[128 = 0]
[53] [ 94 121 142 132 116 125 138 132 145 147 125 116 129 135 114 123 126 135
 125 120 132 154 123 139 108 115 141 127 147 114 109 104 126]
[53] [132  75 115  99 145 119 115 133 165 145 118 133 122 114 106 142 112 137
 157 155 136 115 127 117  94 122 126 146 123  73 133 163 138]
[54] [113 118 176 153 134 119 143 132 140 111  99 124 119 120 170 116 123 116
  94 141 140 164  98 142 116 126 128 138  98 152  73 117 136]
[65] [122 142 139 136 116 123 162 141 140 136 130 137 100 139 109 127 127 124
 121 101 146 130 121 162  78 102 147 126 151 110 161 155 109]
[55] [148 133 112 130  93 102 109 122 108 137 138 128 130 116 106 141 128 140
 136 138 122 120 137 103 145 135 125 120 129 125 145 138 128]
[53] [177 128 124 129 128 138 126 147 108  97 110 128 117 118 166 129 128 124
 120 142 135  90 110 145 121 129 124 124 101 153 174 153 141]
[60] [157 142 138 161 110  90 145 131 154 113 130 125 109 118 115 113 122 140
 126  99  99 105 136 149 136 124 121 142 151 141  90 116 102]
[55] [150 109 103 106 129 152 112 145 115 123 118 117 136 118 147 132 128 138
 133 153 129  91 120 139 122 133 135 121 123 124 186 120 144]
[52] [149 112 112 102 142 172 108 149 108 114 114 112 144 146 150 136 130 128
 155 135 142 103 118 124 124 115 112 112 102 146 162 148 169]
[53] [103  61 135 117 126 133 136 147 169 145 103 124 130 110 102 138 124 143
 138 156 139 134 117 142 103 128 139 139 156 104 102  89 130]
[53] [147 142 131 143 137 104 140 123 160 118 138 130 114 132 114 114 120 132
 141  94 104 110 142 138 129 118 115 145 142 123  92 141 110]
[52] [176 102 127 134  96 116 119 150 116 112 106 127 119 110 125 146 127 138
 137 149 138 100 114 126 124 126 117 122 114 149 144 150 144]
[52] [171 116 117 125  92 128 106 147 101 119 117 117 134 133 112 150 131 141
 159 131 138 106 124 107 136 115 105 108 113 156 145 158 158]
[65] [156 112 163 156 120 102 159 158 181 107 100 113  94 129 131 112 111 138
 135  98 125 110 106 174  79  90 120 146 133 133  86 149 126]
[52] [104 105 152 134 128 108 136 124 149 138 114 133 118 110 134 128 120 126
 106 152 138 158 113 131 108 132 141 142 121 109 101 121 123]
[54] [110 125 142 139 122 123 139 129 135 131 122 127 126 120 133 122 129 129
 108 134 128 144 121 141 125 133 140 131 137 130 114  99 119]
[55] [116 120 139 128 158 128 127 114 157 126 133 133 136 148 106 128 125 121
 160 103 122 145 144 102 143 120  97 141 124 129  49 146 134]
[54] [122 130 127 128 106 123 140 138 126 142 129 129 116 129 110 133 129 133
 124 124 141 130 123 143 100 116 145 121 145 113 163 135 120]
[53] [127 130 125 117 180 160 144 122 135 110 132 155 125 135 140 127 135 105
 128 124 135 117 136 135 133 139 121 138 126 133 130 142 118]
[60] [148 131 125 143 110 111 130 135 143 122 129 115 126 123 115 119 125 145
 137 110 103 105 136 141 140 125 123 132 151 138 106 103 118]
[55] [139 138 111 144 106 119 171 128 122 128 148 180 103  99  73 144 150 124
 105 128 131 101 151 154 140 160 154 129 199 129 174 102  61]
[54] [136 163 158 168  77  73 152 126 123 133 132 135  95 126 108 128 124 127
 106 102 136 153 120 136 105 109 137 125 132 132 122 163 106]
[55] [ 80 136 168 144 115 110 140 124 137 147 117 112 120 133 151 114 119 123
  94 128 143 187 103 140  92 111 150 129 113 114 104 121 131]
[60] [144 141 101  98 147 145 108 125 106 132 138 126 129 138 150 131 122 122
 138 135 136 107 127 119 109 121 131 121  98 101 202 181 146]
[60] [119  98 164 145 135 117 149 158 205 123  97  82 115 139 142  94 104 151
 140  95 108 123 105 183  77  83 126 150 143 118  56  99 138]
[55] [146 169 138 157  91 106 132 126 105 120 137 120 123 139 123 124 132 131
 123  98 120 133 131 125 144 118 120 115 128 162 119 135 124]
[52] [134 167 103 121 132 148 121 120 106 128 155 124 141 155 116 125 137 127
 148  93 115 112 151 120 152 124 119 113 141 139 152 132 126]
[65] [117 178 123 142  91 107 106 118 102 144 146  85 143 139 151 104 122 146
 111 109  99 141 128 127 142 119 142 112 124 131 141  94 134]
[54] [161 116 134 129 129 125 148 145 128 111 112 154  97 114 132 141 127 116
 119 141 154 106 112 148  93 124 132 133 117 125 172 180 121]
[65] [149  85 116 118 131 123 148 139 152 129 123 170 106 106  74 157 133 126
 147 144 147 101 138 131 110 137 127 140 159 105 145 158 105]
[54] [163 130 153 151 137 105 141 126 131  96 113 150 104 111 151 129 125 111
 110 135 134 125 117 128 130 135 112 143  97 153 101 167 122]
[53] [127 123 148 132 179 155 174 145 174 103 116 141 104 141 143 109 126 112
 125  98 134 110 120 182  89 110 129 148 144 128 114 136 111]
[60] [161 149 107 128 112 119 115 122  97 121 142 138 127 123 121 138 133 128
 132 129 123 106 139 110 151 139 121 119 122 139 162 151 125]
[65] [ 97 147 139 129 109 159 133 128  84 136 133 134 144 161 108 147 150 113
 132 113 162 171 128 107 140 119 122  96 128 165 130 132 143]
[65] [128 143 105 123 109 111 120 118 117 147 148 130 128 117 110 130 128 138
 124 132 116 118 141 123 133 138 145 125 147 103 168 121 111]
[60] [140 158  99 102 159 171 104 126 103 119 144 109 150 164 155 119 130 123
 155 104 119 103 138 119 141 116 112 113 105 137 166 150 156]
[53] [118 124 111 100 194 155 129 105 138 125 146 165 131 135 122 135 132 102
 143 131 134 125 150 106 139 146 116 143 120 105 127 163 119]
[54] [128 103 132 144  98 119 135 136 146 131 127 130 137 131  63 144 139 144
 161 109 121 131 147 114 157 127 106 124 172 154  58  94 121]
[52] [ 68 143 143 119 152 137 140 104 127 153 143 147 129 145 123 129 132 105
 112 125 151 185 130 115 112 127 143 129 124 100 122 142 119]
[54] [145  93 166 141 126 131 136 150 143 105  92 127 120 138 129 141 126 121
 147 125 155 142 105 123 111 104  96 129  99 164  67 165 160]
[55] [ 97 141 151 145 169 126 169 106 162 122 142 168 113 134 106 121 136 102
 117 101 129 154 147 135 136 139 124 150 154 127  65 127  86]
[52] [127 117 132 123 140 139 131 133 133 123 119 130 127 127 138 128 128 124
 126 136 134 127 121 135 120 128 128 131 122 128 129 129 133]
[65] [151 118 126 136 121  97 118 135 157 123 118 102 120 104 152 107 109 150
 121 136  95  99 120 150 119 127 135 146 127 111 120 106 125]
[65] [155 128 107 126 135  97 120 115 149 129 143 136 119 107 115 124 117 137
 137 130  99  96 147 122 138 141 125 147 138  99 128 139 107]
[52] [152 130 129 159  83  84 127 129 146 127 135 116 127 119  82 126 127 155
 147 102  94 114 147 122 160 127 111 131 165 148  67  95 111]
[60] [135 104 132 120 123 111 128 143 154 137 112 115 111 117 136 125 110 139
 129 140 134 118 109 147  78 108 141 138 119  90 151 153 136]
[55] [117 114 135 120 177 168 149 138 158 110 120 133 130 147 136 118 132 116
 142 109 131 119 129 151 121 120 117 138 138 138  98 119 129]
[65] [109 109 145 115 186 170 115 125 128 105 104 118 150 131 199 114 127 109
 112 156 133 145 108 125 142 142 117 136  79 151  94 107 161]
[54] [154 132 118 137 135 114 128 116 130 112 138 149 125 112 115 131 132 125
 131 129 110 107 147 116 164 151 114 139 137 142 107 126 108]
[52] [123 170 103 113 136 150 115 116  95 136 156 124 142 155 130 126 135 122
 138 105 124 123 144 115 141 124 127 110 126 127 173 143 133]
[60] [162 141 120 133 129 112 128 139 153 118 130 106 115 133 137 108 113 143
 143  99 101  87 129 153 110 106 123 138 132 117 135 142 127]
[55] [147 123 118 140  47 100 121 147 106 148 128 114 127 121  75 149 133 157
 143 126 132 121 129 122 126 116 134 104 160 136 155 118 128]
[53] [122 109 122 133 112 132 119 124 114 128 126 135 149 109 110 141 142 135
 124 153 122 133 139 109 177 160 124 122 147 155  99  71 123]
[60] [148 111  95 117  83 117 102 130  94 144 134 133 140 101  96 155 136 146
 135 166 129 109 138 102 153 152 136 112 143 124 177 112 128]
[112 176 174 154 136 141 187 135 134 117 136 154  95 192  93 131 139  93
 143  42 171 168 126 146  82  72 109 117 134 156 100 215 119] | [65]
[ 84  99 165 134 116 109 138 121 139 151 115 145 120 127 100 149 127 116
 121 145 165 195 114 104 104 121 130 131 117 112  80 152 133] | [52]
[139 108 115 116 125 141 137 143 131 130 123 140 120 123 107 142 132 130
 139 135 142 107 128 140 110 126 134 125 146 119 164 138 124] | [54]
[136 118 137 125 155 157 160 138 126 107 119 170 110 131 121 145 142 101
 125 129 163 122 124 142 112 131 124 129 130 144 147 164 117] | [52]
[125 149 115 132 130 112 116 117 140 134 142 102 136 119 152  99 117 145
 114 122  85 113 136 142 143 137 142 138 139 111 127  80 116] | [52]
[136  80  88  80 164 128  80 109 135 144 131 138 147 101 128 146 116 132
 153 187 121 109 140  79 143 158 120 144 100  75 146 150 147] | [55]
[113 128 150 131 126 131 118 135 134 130 114  95 137 151 150 117 118 132
 137 114 131 153 111 126 112 100 117 123 101 136  93 134 161] | [55]
[153 116 128 149  67  95 100 141 122 130 116  86 143 115 119 126 122 165
 140 132 100 118 124 118 156 124 117 118 133 155  92  82 146] | [65]
[130  62 124 115  53 135  90 152  74 147  95 120 156 106  95 183 143 147
 142 199 172 153 107  79 145 141 124  92 114 158 145 110 176] | [60]
[134 154 121 135 114 114 122 114 114 133 149 134 132 141  99 134 133 128
 143 104 121 133 148 103 152 126 114 121 135 136 116 145 122] | [65]
[141  92 124 127 114 128 101 136 124 121 108 109 149 108 138 134 127 145
 134 162 117 120 122 112 159 145 116 127 118 150  98  87 151] | [65]
[138 125 112 111 150 167 117 140 125 116 126 110 146 148 143 122 130 131
 152 116 121 102 131 133 136 120 114 120 125 143 136 119 150] | [52]
[139 129 138 137 110 115 128 124 103 123 124 149 120 118 122 147 134 117
 117 145 148 143 123 108 135 137 123 122 111 144 132 156 128] | [60]
[ 40 129 177 159 118 119 165 124 146 149 110 114 124  98 179  93 129 127
  32 160 127 196  95 186 107 151 194 139 154 119 103   4  94] | [54]
[125 140 133 131 114 101 107 112 115 139 132 119 131 123 141 127 119 129
 119 140 124 150 124 102 133 130 128 128  99 117 123 145 138] | [55]
[ 79 115 163 120 150 176 129 124  94 124 109 141 149 155 148 148 146  94
 119 146 181 199 108  96 136 129 114 109  85 169  92 140 165] | [60]
[132 110 126 109 168 158 109 129 129 112 115 120 144 135 164 125 124 120
 140 142 129 122 121 116 137 131 109 132  93 138 113 136 158] | [54]
[112  92 130 125 129 148 122 137 145 130 118 116 153 137 100 135 135 140
 158 125 123 135 136 115 154 128 108 125 149 149  64  83 143] | [54]
[120  99 161 150 114 100 155 131 154 128 112 155 106 110  95 143 130 122
 119 137 147 155 121 129 116 131 126 141 141 131  75 134 109] | [52]
[148  98 131 140 119 116 135 141 155 116 114 128 124 108 112 129 127 142
 136 133 114 105 130 141 138 135 121 140 151 139  92  98 118] | [53]
[158 101 115 120 176 154 138 129 142  93 122 163 127 110 130 136 138 113
 137 144 124  88 141 130 160 160 108 146 134 150 112 123 114] | [53]
[117 139 145 129 161 142 140 129 147 118 124 120 123 150 154 110 121 116
 129 104 129 136 120 144 108 109 122 136 113 127 107 145 136] | [60]
[103 148 123 129 151 140 138 108 127 130 148 144 136 131 123 121 138 117
 117 119 117 138 147 126 155 148 133 132 149 130 115  98 104] | [60]
[106 136 156 146  81 128 148 163 127 140 104  83 116 136 158 107 121 146
  95 118 141 144  88 188  67  90 166 111 138 130 165  92 138] | [65]
[ 78  79 166 128 121 124 143 130 135 148 100 150 120 108 121 151 131 114
  98 177 176 193 100 120  97 136 147 132 117 113 104 126 131] | [60]
[145  89 141 135 114 108 121 144 148 121  99 114 122  99 147 126 116 143
 119 160 124 119 107 139 115 131 130 140 115 126 109 112 139] | [52]
[143 154 139 147 122 103 143 125 145 122 139 130 110 144 109 120 122 127
 141  84 119 124 137 133 118 105 115 134 135 129 103 164 116] | [65]
[134 109 150 131 118 130 149 151 132 123 103 135 104 126 135 137 126 121
 117 137 162 133 100 153  79 109 137 126 117 127 153 162 135] | [54]
[130  65 131  98 185 177 152 157 164 110  94 149 114 118 148 136 127 113
 132 159 160 102 106 166  78 127 134 145 125 110 155 144 136] | [53]
[131 165 120 148  96  75 121 106 124 144 152 122 119 105 128 112 119 142
  99 127  94 128 139 128 142 143 150 135 141 105 141 106  96] | [52]

[21] [112 120 113  67  96 158  96 162 135  89 165 108 159 102 109 131 145 114
 133 173 131  96 132 125 123 156 110 147  89 112 162 138 171]
[18] [122 109 119 129  92 138 115  89 131  99 119 135 165  91  99 131 121 112
 128 154 112 124 143 129 148 154 142  94 125 125 113 138 112]
[26] [121 114  93 150 171 134 167  94 149 126 101 170 108 144 117 147 124 104
 137  90 146 138 118 152 127  69 131 116 159 137 126 117 109]
[26] [115 123 116 135 123 112 133 117 140 139 131 131 126 125 138 127 110 113
 146 130 145 111 144 106 132 130 120 111 170 134 127 127 115]
[26] [132 118 124 141 153 146 141 116 114 129 118 133 138 134 108 132 149 139
 117 127 108 150 108 139 128 106 143 149 105 129 119 120 124]
[16] [142 123 131 149 117 109 121 110 142 131 112 137 137 115 136 109 124 125
 121 133 130 128 129 124 128 141 138 105 127 132 121 138 112]
[21] [126 142 139 132 142 125 140 134 121 131 123 134 111 142 133 132 117 142
 122  99 131 141 139 135 129 110 130 121 135 131 116 130 130]
[29] [135 123 117 146 132 117 135 120 124 170 137 114 132 122 147 124 139 154
 118 177 130 100 108 103 115 127 147 144 111 101 152 118 132]
[21] [121 146 134 148 146 124 148 114 122 135 114 139 124 136 141 124 116 144
 112  97 139 137 147 113 132 108 140 109 132 138  98 141 120]
[18] [125 120 119 138  99 123 130  94 149 101 104 146 132 110 121 138 105  96
 138 123 133 123 141 141 137 142 128  78 157 130 119 134 105]
[21] [116 134 129 115 128 115 146 149 142 118 129 130 107 133 124 138  98 154
 125 133 145 115 152 143 107  96 130  96 145  94 150 130 159]
[20] [125 132 140 117 142 153 139 149 117  97 117 123 126 148 108 138 140 129
 123 107 110 158 118 152 117 115 121 144 115 132 120 126 140]
[16] [128 143 134 100 105 133 112 129 119 125 149 134 116 109 123 149 108 146
 121 127 130 114 153 153 152 129 138 106 111 105 138 131 147]
[16] [122 126 143 102 125 125 113 151  98 151 166 112 114 128 108 142 116 158
 141 137 110 133 147 138 150 123 128 146 141 113 137 110 146]
[18] [119 176 133 101 156 126 126 188 147 126 142 127  93 170 190 111 132 102
 132  59 185 115 135 101 107 125  79 154 132 169 130 149 149]
[26] [ 99 155 120 127 136 156 148  96  87 150 144 130 124 126 135 165 113 148
 118 108 130 117 155 105 167 112 147 124 127 125  98 126 122]
[26] [138 126 130 122 140 132 107 150 128 135 139 118 134 142 142 107 160  98
 142 115 128 137 103 112 127 152 101 178 121 166 126 126 119]
[21] [125 106 111 137 134 114 135 116 138 145 132 133 129 121 118 128 123 133
 137 153 131 117 127 126 125 110 136 123 147 113 144 118 126]
[21] [103 111 119 113 110 137 134 139 120 123 145  97 142 125 112 143 126 126
 148 179 116 108 128 107 117 141 119 141 153 106 147 112 140]
[20] [111 141 155 141 121  96 145 140 121 138 124 115 116 137 136 120  85 165
 126 125 132 132 172 105 119 121 134  88 175 115 110 136 133]
[16] [131 127 129 152 118  83 139 117 148 154 121 132 122 114 147 111  95 162
 117 157 149 103 153 110 112 116 150  79 148  98 140 138 132]
[20] [117 126 150 126 147 127 149 174 126 105 116 105 126 160 115 117 131 144
 129 126 116 156 125 126  87 112 113 143 144 126 126 127 149]
[29] [120 136 115 126 123 131 126 129 145 118 127 127 142 124 151 116 134 107
 125 131 151 106 128  98 117 143 117 126 121 140 128 144 128]
[16] [137 121 141 151 136 112 125 129 119 152 125 114 135 136 136 107 138 135
 130 137 115 141 116 105 123 141 129 147 137 141 116 123 112]
[26] [111 159 156 105 153 154 143 177  96 113 137 105 114 165 127 138 135 155
 117  93 118 155 135 127 116 111 115 160 114 134 112 130 158]
[29] [113 110 118 147 137 137 153  99 146  79  88 152 163 116  93 116 120 128
 109 121 126 152 148 133 116 100 146  81 126 132  96 152 123]
[16] [ 68 128 117 104 134 146 159 142  97 135 160  99 119 148 112 169 101 131
 164 138 128 112 161  90 136 109 109 142 201 117 126 105 140]
[21] [ 90 142 130  97 148 177 126 142  82 118 160 110 159 134 109 134 147 138
 122 109 115 143 151  90 155 125 121 172 105 155  89 137 143]
[26] [142  86 110 116 139 137 106 137 152 101 126 139 160 115  89 101 165 102
 135 146 116 146 101 150 117 125 119 156 100 143 143 130 133]
[18] [148 118 160 151 122 122 123 125  99 141 119 107 147 122 108 114 140 175
 106 162  82 157 115 133 124 141 158 137  98 110 116 122 126]
[20] [136 133 108 136  88 127 142 101 144 133 117 122 107 115 154 169 114 114
 132 176 137  76 100 143 114 148 138 102 133  78 174 109 124]
[16] [117 120 115 147 121 114 162 117 162 101  94 135 129 127 129 130 105 128
 122 150 145 112 133 129  89 108 136  78 151  99 141 136 134]
[29] [144 138 156 120 121 118 114 145 103 150 142 119  90 144 128 147 117 134
 146 106 107 147 124 159 149 140 119 144 151 129 132 104 121]
[26] [137 120 117 109 155 151 124 146 142  99 124 147 126 139 109 126 156 106
 128  98 130 150 105 164 120 105 113 155  99 146 137 129 140]
[29] [141 144 134 104 103  85  92 156 155 149 160 133 118 102 161  97 104 155
 117 144 169  86 165 118 127 139 130  96 110 109 158 154 160]
[20] [133 146 132 156 153 147 159 116 110 136 103 124 120 152 145 142 146 138
 108 114 119 141  96 126 114 115 140 147 106 128 115 121 118]
[29] [139 129 127 140 138 117 132 116 139 131 114 151 106 136 131 131 119 112
 136  91 136 141 127 151 137 115 124 114 149 142 122 125 110]
[18] [116 107  93 118 147 142 142 116 151 108 124 154 131 124 104 139 131 106
 137 122 143 124 126 148 125  90 124 123 134 127 142 126 134]
[20] [147 127 123 126 123 131 110 115 129 138 133 139 124 118 132 131 140 115
 129 123 126 125 112 145 145 139 131 138 108 134 135 123 118]
[29] [110 127 114 127 122 166 143 115 133  80 103 125 147 137 122 145 144  75
 139 115 123 134 109 121 120 146 107 135 137 152 111 130 111]
[18] [112 149 122 153 154 150 175 107 111 131 104 129 117 152 142 155 127 140
 112 109 129 132 118 118 118  99 141 128 129 122 110 123 121]
[18] [160 128 141 158 129 111 131 116 139 131  97 140 115 133 138 119 132 130
 115 118 120 146 104 155 116 130 140 116 117 127 128 127 112]
[21] [129 112 117 152 130 115 136 104 130 151 122 128 131 125 131 127 127 121
 139 147 125 122 118 113 129 130 134 128 152 128 129 116 106]
[18] [ 91 157 106 111 178 147 171 158 137 124 133 136  92 174 156 149 122 113
 138  72 175 115 136 110 107  74  97 146 159 142 132 128 149]
[26] [101 128 127  96 131 151 116 150 109 117 158 112 151 126 112 124 137 128
 135 128 125 129 149 101 141 134 114 154 123 144 115 135 145]
[26] [148 125 108 126 130 135 108 111 143 133 130 150 126 119 140 126 149  90
 134 112 140 120 104 142 145 139 120 144 107 150 136 127 110]
[29] [141 148 133  91  74 116  94 150 152 112 145 125  99 115 156 143 108  96
 146 130 150  90 133 152 132 174 102 105 134 115 166 130 140]
[20] [117 114 137  78 121 148 109 190 133  80 147 102 146 134  95 119 147 123
 138 149 115 138 125 141 101 137  99 160 111 123 152 131 171]
[18] [146 154 148 130 159 135 124 165 130 120 117 125 131 152 156  93 162 138
  97  93 138 150 108 120 102 127 119 161  71 155 115 151 143]
[21] [ 99 161 146 125 146 138 155 142  94 138 135 114 103 160 142 151 106 144
 132  85 131 139 155 106 138 112 119 133 164 138  98 123 129]
[16] [154 127 142 143 135 132 134 142 137 109  98 123 130 141 130 115 154 134
 107 134 113 149  88 152  92 130 133 141  89 122 137 130 134]
[16] [109 110  98 130 156 126 114 107 128 160 153 145 141 127 130 111 137  82
 163  95 147 127 142  82 168 127 104 158 173 189 100 126  92]
[21] [150 135 134 135 114 113 121 127 152 117 110 140 118 123 143 119 123 121
 118 122 138 124 120 149 116 138 130 103 115 123 138 138 126]
[20] [121 119 123 127 131 122 131 132 137 123 127 128 133 128 122 122 124 124
 135 134 133 126 133 122 120 122 123 124 143 128 131 129 130]
[20] [115 132 133 129 160 152 141 134 111 113 122 131 143 143 113 121 144 135
 116  97 119 159 132 119 129 107 128 148 112 152  95 137 130]
[29] [112 108  99 151 134 180 167  93 111 112 102 105 155 139 114 166 167  96
 135 171  96 125  66 114 108 136 131 171 123 120 131  99 105]
[20] [111 118 145 125 124 104 148 163 142 104 116 114 115 147 111 124  98 139
 144 134 127 140 150 134  93 113 113 101 184 111 136 126 146]
[16] [104 133  98 101 112 152 139 110 151  81 123 154 125 112 116 161 106  99
 132 113 154 104 152 152 136 110 123  84 135 116 137 139 140]
[18] [107 121 124 106 135 153 122 139 104 126 155 110 159 119 106 126 144 149
 122 153 115 126 138 104 135 125 133 158 102 125 123 131 149]
[29] [127 119 132 118 126 138 129 125 128 100 119 141 125 126  96 141 120 123
 132 111 115 150 137 165 137 115 129 112 134 127 122 126 130]
[110 141 144 116 151 138 139 164 103 134 144 103 130 150 127 123 135 160
 121 125 122 139 137 104 116 114 123 159 122 128 119 129 152] | [18]
[128 116 122 125 123 141 115 122 119 130 137 118 147 121 120 126 148 112
 136 143 114 129 113 116 138 149 123 154 120 140 125 122 118] | [21]
[163 107 140 151 138 108 126 124 138 133 105 142 114 133 111 118 135 134
 127 125 107 159 101 174 118 116 139 127 125 123 138 115 117] | [21]
[ 92 134 126  72 117 170 108 164 129  59 147 119 170 119 103 118 139 104
 128 113 135 132 161 109 130 144  98 136 104 155 108 160 160] | [29]
[134 132 137 146 119 113 151 133 143 116 101 120 124 131 136 126 116 154
 108 156 129 121 122 135  88 120 144  98 121  91 144 133 143] | [16]
[126 121 103 138 142 122 153 124 170 105 102 150 126 130 133 122 124 118
 119 128 158 114 122 138  93  95 129 100 127 115 147 140 139] | [16]
[156 158 156 150 141 103 137 133 125 152 108 143  65 164 162 139 109 124
 134  60 133 153 119 164 134 121 119 119 160 144 119 115 104] | [21]
[131 122 110 120 131 143 137 124 158  86 106 151 129 126 116 135 134 103
 123 116 140 129 116 162 112 111 123 112 112 125 140 136 136] | [16]
[107 115 106 125 115 136 128 113 130 131 141 116 158 109 127 128 132 118
 135 170 133  99 132  89 129 143 128 131 133 123 132 130 127] | [21]
[138 151 116 140 104 153 150  99 120 132 112 118 111 126 159 176 134 126
 112 158 125  92  87 141 119 144 146 125  97  87 155 111 125] | [20]
[ 97 142 111 129 129 168 167 117 117 105 116 110 146 133 133 157 134 135
 110 153 130 106 120 101 106 119 137 129 109 105 126 131 143] | [20]
[136 117 140 137 128 117 132 123 113 143 129 125 126 122 106 132 119 168
 119 150 106 140 133 146 130 112 153 119 125 100 132 118 135] | [29]
[128 124 132 145 154 146 152 124 125 102  98 134 146 138 107 120 145 145
 102 120 113 159 116 138 107 100 144 130  98 128 109 137 133] | [18]
[161 114 139 126 123  97  95 141 142 147 136 138 110 125 128 108 131 116
 145 120 124 139 117 157 137 142 118 137 137 140 145 119 118] | [20]
[115 125 151 139 104 150 138 131 102  98 109  85 163 133 115 130 141 127
 125 162  87 145 114 101 110 170 126 140 128 128 104 126 119] | [21]
[118 124 153 141 151 106 130 142 103 155 142 115 160 119 111  85 122 209
  95 151 116 147 169  89 124 102 161 123 106 117 100 149 152] | [29]
[105 137 135 110 141 141 140 153 116 114 137 119 125 143 118 134 121 139
 129 112 130 137 148 121 123 110 118 134 139 130 119 131 147] | [26]
[159 140 128 130 126  94 112 126 151 159 131 156  72 135 160 134 109 106
 147  87 155 118 123 165 144 127 116 114 155 135 151 117 112] | [29]
[133 128 162 165 128 107 145 114 110 131  98 124 127 136 116 120 106 159
 117 118 100 166 144 131 127 124 149  97 154 127  91 129 108] | [29]
[124 156 158 113 119 135 134 156 107 116 131 110 115 138 131 140 115 166
 108 122 119 135 144 139 119 126 135 119 110 105 126 134 156] | [26]
[102 133 102 130 118 119 143 110 147 134 134 133 139 110 148 128 105 131
 124 152 165  82 157  87 122 120 135  91 142 111 134 144 136] | [21]
[130 120 103 124 145 138 131 117 121 159 148 133 120 126 128 145 142 132
 132 144 132 110 108 132 138 108 136 157 114 115 152 109 131] | [18]
[132 138 133 119 122 117 115 144 136 132 137 126 118 132 146 120 124 118
 135 117 141 120 133 123 129 141 113 130 135 138 133 132 130] | [18]
[153 130 121  98  88 103  99 134 165 123 141 152  91 103 136 143 100 117
 137 135 153  93 137 185 135 135 125  84 126  94 181 127 146] | [29]
[122 171 130 170  87 101 154  69 111 186 123 119 107 107 193 159  76 168
 105 160 150  66 155  82 145 149 171  62 145  81 122 129 107] | [20]
[151 136 163 160 111  78 125 131 106 194 137 100 111 124 155 114 107 197
 113 177 112 116 133 109 121 142 161 116 133  87 140 117 129] | [29]
[113 146 126  76 111 136 117 170 138 106 157 122 109 127 133 145 112 130
 134 127 153  99 151 142 122 124 108 121 123 106 161 134 172] | [21]
[144 113 104 135 132 141 123 100 154 104 107 159 145 110 117 121 148 101
 117 123 134 130 108 152 128 121 136 119  92 137 131 138 118] | [18]
[114 129 130 124 130 129 137 136 133 109 122 129 128 135 122 128 117 124
 132 116 133 134 143 126 121 120 120 115 147 132 120 134 132] | [18]
